In the rows, zero is written as 128.
Each row of numbers stands for one object and depends on some of the facts below. Use the named rows to name the rest.

Named rows:
kiven: [113 117 138 153 121 117 116 121 141 123 112 120 120 153 120 140 120 124
 124 120 118 118 131 117 143 161 158 114 115 118 127 121 158 141 152 133]
flobran: [113 216 140 121 126 115 173 133 128 117 114 121 165 169 125 168 165 125
 144 132 115 118 117 118 128 119 119 152 131 118 134 135 159 121 146 131]
namo: [127 125 123 120 123 127 136 129 124 129 128 120 122 126 124 130 122 126
 123 121 118 128 118 123 118 119 116 129 127 118 129 135 127 123 125 140]
dobo: [173 160 118 122 135 137 119 121 129 144 153 135 156 116 123 121 125 156
 130 125 136 149 131 113 146 137 118 141 142 138 113 145 124 124 120 114]
zikam: [118 119 127 126 122 117 128 121 124 120 115 119 124 116 124 123 121 126
 130 123 137 119 125 118 134 130 130 133 118 118 117 128 119 127 123 116]
mustoflel: [131 118 174 119 118 133 116 118 153 119 157 163 122 130 122 135 141 128
 119 167 119 136 130 180 121 118 142 114 133 158 147 114 117 121 192 118]
puloflem: [113 118 118 155 122 121 116 121 124 122 116 120 125 115 130 121 122 126
 131 121 122 119 116 158 114 115 133 128 148 118 133 115 120 129 124 133]
plopek: [130 138 117 120 144 116 135 123 125 122 120 121 123 129 123 142 123 125
 121 123 118 141 118 127 123 119 114 119 118 118 132 130 129 144 123 140]
skudus: [133 120 118 118 168 125 117 126 123 138 136 119 121 134 127 142 121 126
 122 123 117 161 134 125 127 116 113 115 117 118 114 114 120 148 122 164]
zedro: [114 138 126 133 123 121 149 155 122 127 124 121 119 171 123 119 119 123
 119 119 118 125 140 132 117 120 114 130 119 117 165 119 152 120 122 127]
podrin: [123 124 126 121 124 122 135 124 123 122 128 121 122 128 124 126 122 126
 124 122 119 129 123 128 115 118 116 126 125 118 127 120 128 128 124 136]
miskimor: [116 120 131 117 123 117 137 121 123 120 153 121 123 116 123 123 130 127
 121 147 167 118 150 118 129 132 123 138 119 152 121 129 119 135 124 120]
gedral: [142 118 128 136 121 118 122 119 128 119 117 119 137 116 124 123 121 128
 131 122 124 133 124 125 129 119 116 135 126 117 114 124 118 122 124 114]
klumen: [137 133 128 122 122 122 186 135 121 122 124 150 117 155 121 122 118 123
 127 120 119 120 117 132 114 120 114 124 116 117 133 122 155 123 121 114]
stapi: [112 168 172 129 119 129 130 150 125 120 125 189 121 215 122 121 121 124
 116 145 113 144 122 204 115 117 117 113 121 132 216 114 157 115 155 126]
drifus: [113 119 134 119 124 123 128 125 123 121 130 119 130 115 124 123 122 127
 125 145 145 118 118 139 127 119 138 127 118 124 130 126 118 122 124 121]
gratris: [129 119 132 121 121 115 149 120 123 120 128 117 124 118 121 123 120 126
 134 130 166 118 157 117 132 138 117 150 117 118 115 132 120 145 124 114]
fifedrak: [143 118 129 135 121 118 123 119 128 120 118 120 138 117 124 123 121 127
 130 122 125 133 126 124 127 119 116 137 127 117 115 123 118 123 124 114]

There are 2 kinds of fact about the objects: μ, λ.
μ: refers to; λ: uses
babir	μ	gakufles; bastis	μ	zikam; bofam	μ	gride; bostam	μ	flutrol; braflak	μ	sifim
bredak	μ	gruvos; brestim	μ	groflebres; brizel	μ	tisofles; brolite	μ	defus; debestan	μ	braflak
defus	μ	vaflok; dobo	μ	kebo; doskel	μ	tregranol; drifus	μ	midrus; driklokun	μ	ginufal
droskom	μ	rumik; drutrik	μ	stofu; duskamul	μ	fastom; faro	μ	grozo; fastom	μ	gagrel
fasun	μ	guplun; fifedrak	μ	nerik; figrar	μ	grufos; fivu	μ	skezim; flago	μ	skikles
flaklan	μ	brozos; flamik	μ	dobo; flaple	μ	nubrel; flasiplir	μ	plefe; flastok	μ	faro
fleflol	μ	stinu; flepur	μ	plisatrol; flevos	μ	zutuk; flifegu	μ	klisteklir; fliklos	μ	vefliplon
flobron	μ	vunen; fogruk	μ	flaklan; fola	μ	skani; furis	μ	tigrol; gabrum	μ	gepla
gagrel	μ	klufler; gakufles	μ	bostam; garuk	μ	rufir; gedral	μ	fifedrak; gepla	μ	klupul
ginufal	μ	stofim; gotran	μ	fleflol; goves	μ	ruvir; grefludri	μ	gratris; gregigril	μ	triplel
gride	μ	brizel; groflebres	μ	troro; grozo	μ	kliplonel; grufos	μ	plupin; grunuk	μ	driklokun
grusek	μ	stustol; guplun	μ	mikostol; karodro	μ	grefludri; kavozin	μ	bastis; kebo	μ	sebek
kevel	μ	gedral; kiflol	μ	flevos; kikle	μ	matrek; kiven	μ	fogruk; klaklom	μ	puloflem
kliplonel	μ	skeni; klipom	μ	gefluk; klisteklir	μ	mustoflel; klufler	μ	podrin; klupul	μ	brestim
labik	μ	zatruzan; larir	μ	gabrum; limel	μ	makam; makam	μ	babir; matrek	μ	trudu
meti	μ	vabre; midrus	μ	pluko; mikostol	μ	stubes; mozil	μ	droskom; mustoflel	μ	gregigril
nerik	μ	doga; nidaskor	μ	flaple; niflikek	μ	dreros; nubrel	μ	zuvir; nudun	μ	nidaskor
nuklar	μ	zerer; pitagra	μ	rivik; plefe	μ	pobi; pleful	μ	labik; plegok	μ	bastul
plisatrol	μ	kavozin; plugru	μ	fubrin; pluko	μ	drorim; plupin	μ	kevel; pobi	μ	skeflak
podrin	μ	dregri; puloflem	μ	flobron; rivik	μ	trosal; rufir	μ	fliklos; rumik	μ	bofam
ruvir	μ	kikle; satrotrin	μ	stekluk; setu	μ	miskimor; sifim	μ	nudun; skani	μ	fasun
skeflak	μ	studru; skeni	μ	figrar; skeve	μ	susa; skikles	μ	kiflol; skivifil	μ	sudas
skoplil	μ	grunuk; skugim	μ	plugru; stadu	μ	flasiplir; stapi	μ	flifegu; stasivom	μ	satrotrin
steple	μ	zuvitak; stilas	μ	zugil; stinu	μ	sufar; stofim	μ	skugim; stofu	μ	stuple
stokol	μ	kiven; stubes	μ	furis; studru	μ	fivu; stuple	μ	grusek; stustem	μ	brolite
sudas	μ	doskel; sufar	μ	rotregek; susa	μ	goves; tafa	μ	gotran; tatral	μ	testakal
tebuk	μ	setu; testakal	μ	meti; tisofles	μ	drutrik; tratrer	μ	larir; troro	μ	flago
trosal	μ	skivifil; trudu	μ	steple; trusak	μ	skoplil; vaflok	μ	tatral; vefliplon	μ	klipom
vodris	μ	skeve; voneli	μ	tebuk; vunen	μ	debestan; zatruzan	μ	plegok; zikam	μ	karodro
zugil	μ	flastok; zutuk	μ	flepur; zuvir	μ	niflikek; zuvitak	μ	drifus; bastis	λ	fivu
bofam	λ	tisofles; bofam	λ	tugrun; bredak	λ	tisofles; bredak	λ	planan; brizel	λ	rumik
brizel	λ	fivu; brizel	λ	raple; dasken	λ	tisofles; debestan	λ	testakal; doskel	λ	garuk
dreros	λ	zulan; droskom	λ	tisofles; droskom	λ	fivu; fastom	λ	tisofles; fastom	λ	skeve
fasun	λ	tisofles; flago	λ	nudun; flago	λ	testakal; flago	λ	fastom; flobran	λ	sufar
garuk	λ	tugrun; garuk	λ	puloflem; grefludri	λ	garuk; gride	λ	sifim; gride	λ	flobran
grotros	λ	duskamul; kebo	λ	stapi; kebo	λ	sufar; klumen	λ	flitros; klumen	λ	tisofles
kluso	λ	bredak; ligri	λ	fivu; ligri	λ	planan; lileplu	λ	skeklogi; lileplu	λ	dasken
lufiva	λ	duskamul; lufiva	λ	fivu; namo	λ	stuple; pimelun	λ	flitros; planan	λ	tisofles
pleful	λ	flitros; plopek	λ	resa; pobi	λ	fivu; pobi	λ	doskel; pobi	λ	flastok
podrin	λ	fasun; podrin	λ	fifedrak; raple	λ	tisofles; raple	λ	fivu; resa	λ	stapi
resa	λ	planan; ruvir	λ	sufar; sifim	λ	bastis; sifim	λ	sinim; sifim	λ	planan
sifim	λ	raple; siklir	λ	debestan; siklir	λ	testakal; sinim	λ	tisofles; sinom	λ	nudun
sinom	λ	tisofles; sinom	λ	fivu; sirager	λ	steple; sirager	λ	trobros; skeklogi	λ	flitros
skeklogi	λ	tisofles; skeve	λ	stapi; skeve	λ	sufar; skivifil	λ	droskom; skivifil	λ	steple
skivifil	λ	testakal; skudus	λ	steple; stapi	λ	tisofles; stasivom	λ	steple; steple	λ	planan
stofim	λ	plopek; stofim	λ	defus; stuple	λ	tisofles; stuple	λ	fivu; stuple	λ	sinim
stustem	λ	skeve; tatral	λ	skeklogi; tregranol	λ	sinom; trobros	λ	planan; troro	λ	skeklogi
vapur	λ	sifim; zedro	λ	tisofles; zedro	λ	sinim; zugil	λ	resa; zugil	λ	sirager
zulan	λ	tisofles

Rows to name:
No name comes twice in this set of rows, the named rows included.
[110 238 147 120 150 114 176 153 122 118 112 121 183 168 127 161 167 125
 138 151 115 117 116 138 130 117 133 148 118 118 156 125 143 120 130 137] => skeve

Now the same objects, written a new way:
Known rows:
gabrum: [103 188 180 139 129 115 145 132 138 133 135  88 137 144  97 156 129 125
 102 120 126 124 133 115 141 123 175 117 117 110  83 154 119 146 177 135]
bastul: [165 113 114 133 154 137 105 112 102 101 131 133 118 136 137 124 126 115
 137 127 121 135 108 150 147 129 124 131 102 147 112 135 137 110 124 137]
grefludri: [154  87 126  90 140 117 131 128 148 136 124 134 117 115 132  97 160 124
 139 156 150 131 125 127 138 122 134 131 210 101 143 108 141 135 103 118]
gratris: [166 110 108 127 153 137 105 116 101 101 131 135 119 130 135 123 127 114
 138 128 125 135 110 150 147 133 121 131 107 147 119 126 141 106 128 133]
flaple: [112  80 163 102 108 126 165 149 144 130 122 153 140 146  97  76 140 124
 127 114 108 142 157 137 117 101 105 113  42 110 119 122 146 101  56 100]
nubrel: [113  88 158 106 109 127 160 146 142 131 124 148 139 142 101  84 138 124
 127 115 111 141 154 135 118 106 109 114  56 112 120 122 141 107  70 104]
goves: [132  84 140  93  67 131 108 123 126 138 122 128 117 131 150 131 124 126
 126 121 107 159 128 122 121 141 126 125  74 145 144 143  95 121 172 133]
stofim: [ 90 135  79 160 165 131 130 142 126 157 120  81 142 119 145 143 109 143
 169 128 145  98 117 143 136 149 150 130 251  99 138 155 106 156 134 121]
dasken: [160 133 137 107 167 145 105 112 110 103 136 111 132 142 144 130 114 134
 126 131 134 140  82 123 120  95 132 149 104 151 146 135 147 140  85 123]
gakufles: [111 134 125 133 118 129 136 133 130 136 126 124 130 124 125 128 130 130
 126 127 129 132 134 125 125 133 126 123 135 118 128 124 121 136 138 126]
siklir: [141 112 135 108 169 153 107 117 117  99 123 134 118 165 142 152 115 130
 135 133 145  92 145 166 172 130 132 134  85 158 109 142 146 115  93 140]
rufir: [111 133 125 133 117 128 137 132 130 137 127 124 130 123 124 128 131 130
 126 127 129 133 135 125 124 133 128 123 134 117 128 124 121 137 139 126]
stubes: [106 135 114 140 125 131 135 135 126 140 125 116 133 123 128 131 126 132
 134 127 132 129 131 129 127 137 131 124 155 114 128 129 117 142 139 126]
stinu: [111 134 126 134 118 129 137 132 129 136 127 123 131 124 125 128 130 130
 127 127 130 132 135 125 124 133 127 123 136 118 129 124 121 136 138 126]
matrek: [141  63 147  77  47 132  97 120 126 139 121 130 111 132 160 132 120 125
 125 118  98 171 125 120 120 144 126 125  50 157 150 150  84 115 186 136]
grufos: [109 130 115 164 129 131 139 110 133 138 144 161 126 153 157 132 126 142
  95 121 106 140 162  90 112 135  78 136  50 108 123  92 140 136 131 130]
tregranol: [166 107 114 130 160 134 102 115 115 105 130 136 118 140 142 129 123 120
 141 131 126 118 110 152 149 123 129 136 124 150 121 146 141 109 104 137]
dobo: [114 133 128 130 117 128 137 132 131 135 127 125 130 124 124 128 130 129
 124 127 129 133 136 124 124 133 127 123 128 119 128 123 123 135 140 126]

Rows to name:
No name comes twice in this set of rows, the named rows included.
[108  69 168  96 106 130 170 154 150 128 120 159 142 154  91  73 140 125
 126 112 109 137 167 142 119  93  99 110  25 110 119 124 151  96  35  96] => nudun
[180 111 128 130 166 121 106 111 117 111 128 132 118 130 141 120 127 119
 153 129 115 112 106 143 141 130 134 140 140 152 116 139 135  98 110 133] => plopek
[122 151 109 143  95 130 128 134 167 131 127 154 128 123 126 142 135 148
 113 150 158 102 119 112 105  85 115 136 190 141 171 138 133 157  50 137] => droskom
[157 129 120 115 172 125 105 108 102 112 131 133 127 126 157 113 107 116
 144 132 120 123 107 149 139 130 138 136 102 147 120 147 144 118 130 137] => lileplu
[124 131 133 138 134 117 137 123 144 143 129 136 130 130 137 128 125 140
 131 127 120 111 145 109 119 134 118 135 132 122 127 117 127 125 121 126] => zugil
[119 149 171 116 133 135 132 141 135 135 130 105 140 128 126 143 123 149
 116 125 131 136 105 101  85 104 142 146 167 131 178 124 130 151  96 110] => stapi
[119 142 129 134 113 129 135 129 128 132 126 133 126 119 124 124 136 128
 124 131 131 132 132 126 122 130 125 124 139 125 129 120 121 138 130 132] => mozil
[138 186 137 154  90 133 141 111 126 125 121 163 113  91 127 109 156 128
 124 154 141 127 120 130 107 121 118 125 191 148 134 105 113 162  86 156] => stofu
[123 134 133 119 136 117 136 125 148 138 121 123 132 130 123 134 119 139
 144 127 136  88 148 117 138 135 127 131 123 136 110 123 122 119 120 127] => stasivom
[139 217 153 144  88 147 140 106 125 118 124 150 118  89 129 112 156 142
 109 162 157 142  90 106  78  87 115 138 195 159 164  95 117 195  42 152] => tisofles
[101 223 212 129 138 101 152 137 145 127 141  67 142 146  68 175 132 118
  81 117 134 121 135 105 152 120 207 113 109 104  61 158 129 144 220 136] => groflebres

Now the same objects, written a new way:
Some rows with their names:
plefe: [128 133 128 127 131 126 128 131 125 145 130 128 156 139 115 143 120 124
 123 131 124 132 135 136 124 124 121 127 129 136 126 132 140 127 129]
rotregek: [129 119 134 142 130 128 135 121 126 129 132 118 139 120 123 127 121 134
 120 139 114 145 132 123 126 132 132 128 123 125 129 125 140 136 132]
skeni: [127 132 127 127 127 131 131 129 135 132 124 128 131 126 136 129 137 128
 132 116 104 136 107 121 132 136 128 129 133 135 134 124 121 128 121]
planan: [126 129 125 130 131 128 126 127 127 127 130 130 127 125 129 117 126 118
 129 127 136 119 131 124 126 127 127 128 134 133 122 129 130 128 126]
debestan: [131 130 135 143 130 133 123 138 127 120 133 123 133 118 146  45 137 126
 133 134 138 135  99 112 121 129 133 128 133 118 114 125 124 135 141]
dasken: [126 124 131 127 135 127 127 129 117 116 131 127 128 127 124 152 134 117
 125 131 136 124 131 133 127 132 126 130 131 130 128 134 134 132 131]
plegok: [145 128 144 128 140 125 129 133 123 154 133 132 167 129 111 171 120 134
 125 141 102 155 114 114 122 139 132 128 115 141 135 133 119 139 121]
skudus: [120 115 122 127 130 131 131 127 139 134 124 130 156 133 146 108 127 144
 134 121 114 119 144 130 128 127 130 127 130 127 123 127 121 127 124]
dregri: [134 123 130 142 128 127 134 123 121 126 130 121 158 115 127 111 123 142
 123 143 126 151 118 120 123 128 134 125 119 116 133 127 145 138 135]
gregigril: [126 107 140 142 132 125 123 124 130 108 135 124 127 128 118 142 118 134
 118 142 156 143 186 123 128 128 137 130 122 109 128 128 103 124 124]
flevos: [121 128 123 128 127 130 129 127 137 125 127 122 123 132 129 132 132 115
 129 113 118 121 132 131 132 130 122 129 141 133 127 125 131 123 120]
skani: [123 124 132 134 129 127 130 126 135 113 133 120 100 126 115 132 125 109
 121 139 148 131 139 128 125 128 130 131 132 124 121 129 124 130 126]
zugil: [123 128 128 126 134 131 130 126 142 129 125 136 134 113 137 117 133 131
 135 127 122 123 120 128 125 136 131 131 124 154 123 129 120 141 124]
brozos: [126 126 134 138 128 128 140 123 131 138 130 115 163 134 118 116 123 135
 121 136 108 136 139 135 125 121 130 127 130 119 134 124 153 130 127]
skezim: [126 119 125 132 129 127 134 123 128 152 130 124 171 131 122 140 118 132
 122 118 105 132 136 137 131 126 123 125 133 122 130 127 150 123 125]
raple: [127 124 124 130 130 127 126 127 126 126 130 127 124 128 125 138 131 118
 129 124 131 127 143 126 129 131 126 129 129 130 122 130 127 126 129]
klumen: [124 119 130 122 132 128 128 128 117 112 122 130 135 136 127 158 134 133
 129 125 119 114 140 140 129 128 125 129 139 127 133 131 129 129 128]
voneli: [126 138 130 114 126 128 129 135 131 132 128 134 104 147 124 121 126 123
 130 132 135 107 144 141 127 115 130 128 131 124 132 132 119 121 126]

Name these rows:
No name comes twice in this set of rows, the named rows included.
[129 117 144 114 150 125 119 136 100 123 124 139 145 141 104 245 140 118
 126 130 118 125 118 130 129 139 119 134 140 152 139 151 117 141 118] => pleful
[144 120 141 136 138 126 133 127 117 156 132 129 174 124 115 177 119 139
 124 133  95 156 108 114 129 143 131 126 116 134 141 130 135 134 123] => bastul
[127 125 135 151 129 129 111 141 126 137 137 125 171 131 134  88 129 132
 119 104 140 148 125 106 121 124 116 127 136 121 115 126 137 121 135] => testakal

Now the same objects, written a new way:
Named rows:
podrin: [120 149  93 132 117 109 138 109 135 109 118 145 145 109 119]
fasun: [123 132  93 163 119 148 122 125 142 120  95 121 103 143  99]
plefe: [126 118 126 137 120 155 132 153 132 132 120 110 117 136 150]
grusek: [144 125 119 112 122 115 118 125 120 123 145 124 148 132 143]
niflikek: [180 133  97 126  76  98 166 164 114 163 102  56 151 168 144]
zikam: [106 138 166 149 214 115 246 120  75  97 186 113  82 123 111]
planan: [142 130 167 136 150 103  84 117 147 119 128 117 125 162  55]
drifus: [160 124  87 122 172 135  59 130 118  98 169 113 155 102 158]
bofam: [ 91 144  82 126 124  86 119 107 146 116 102 143 125 117 106]
nuklar: [109 118 146 109 120 135 124 130 118 128 131 144 142 124 133]
tisofles: [151 106 125 148 133 136  54  76 109 123 120 139  98 203  35]
puloflem: [ 58  92 127 105 179 138  37 107 142 110 148 171  77 141 137]
sirager: [135 150 168 149 138 128 127 167 176 110 113  78 135 128 103]
stokol: [106 117 146 109 117 135 124 130 118 127 129 145 142 123 133]
tebuk: [127 124 133 113 125 125 126 126 118 124 140 135 143 128 138]
matrek: [122 111 125 130  97 148 134 150 136 133 116 104 121 146 150]
klipom: [130 124 133 111 124 123 126 125 118 126 142 134 143 130 139]
droskom: [111 143 122 148 108 142 112 103 160 125  85  85  84 116  99]

Name these rows:
No name comes twice in this set of rows, the named rows included.
[ 99 146 154 159 230  73 221  85  99 116 161  98  40 110  71] => bastis
[ 88 103 106  93 153  95  49 143  80 159  79  52 141 110  85] => flastok
[113 119 170 119 108 189  77  59 143  89 146 122 108  80 124] => debestan
[142 115 144 119 151 104  53  67 114 158 125 103  65 174  72] => fivu
[134 109 162 123 141 108 110 156 139 117 145 134 158 153 101] => defus
[158 196 160 157 145 152 169  81 130 171 100 192 121  39 103] => flago
[152 123  96 118 159 133  72 129 119 103 162 115 153 107 153] => zuvitak
[112 119 110 130 130  80  99 103 162 120 122 127 118 103  96] => sifim
[161 143 168 123 152 128  51 116 150  93 147  75 146 135  85] => steple
[ 78 123 115 100 151  86  98 124 126 149 110 144 103 144 124] => garuk
[186 167  58 126  77  48 162 114 118 138 106  84 171 150 103] => dreros
[113 158 125 122 140  74 119 106 162 125 111 108 121  98 100] => ligri
[139 119 111 152 103 122 131  79 137 120 119 142 128  92  82] => fastom
[103 147  95 115 122  75 121  89 152 132 109 113 109  87 121] => brizel

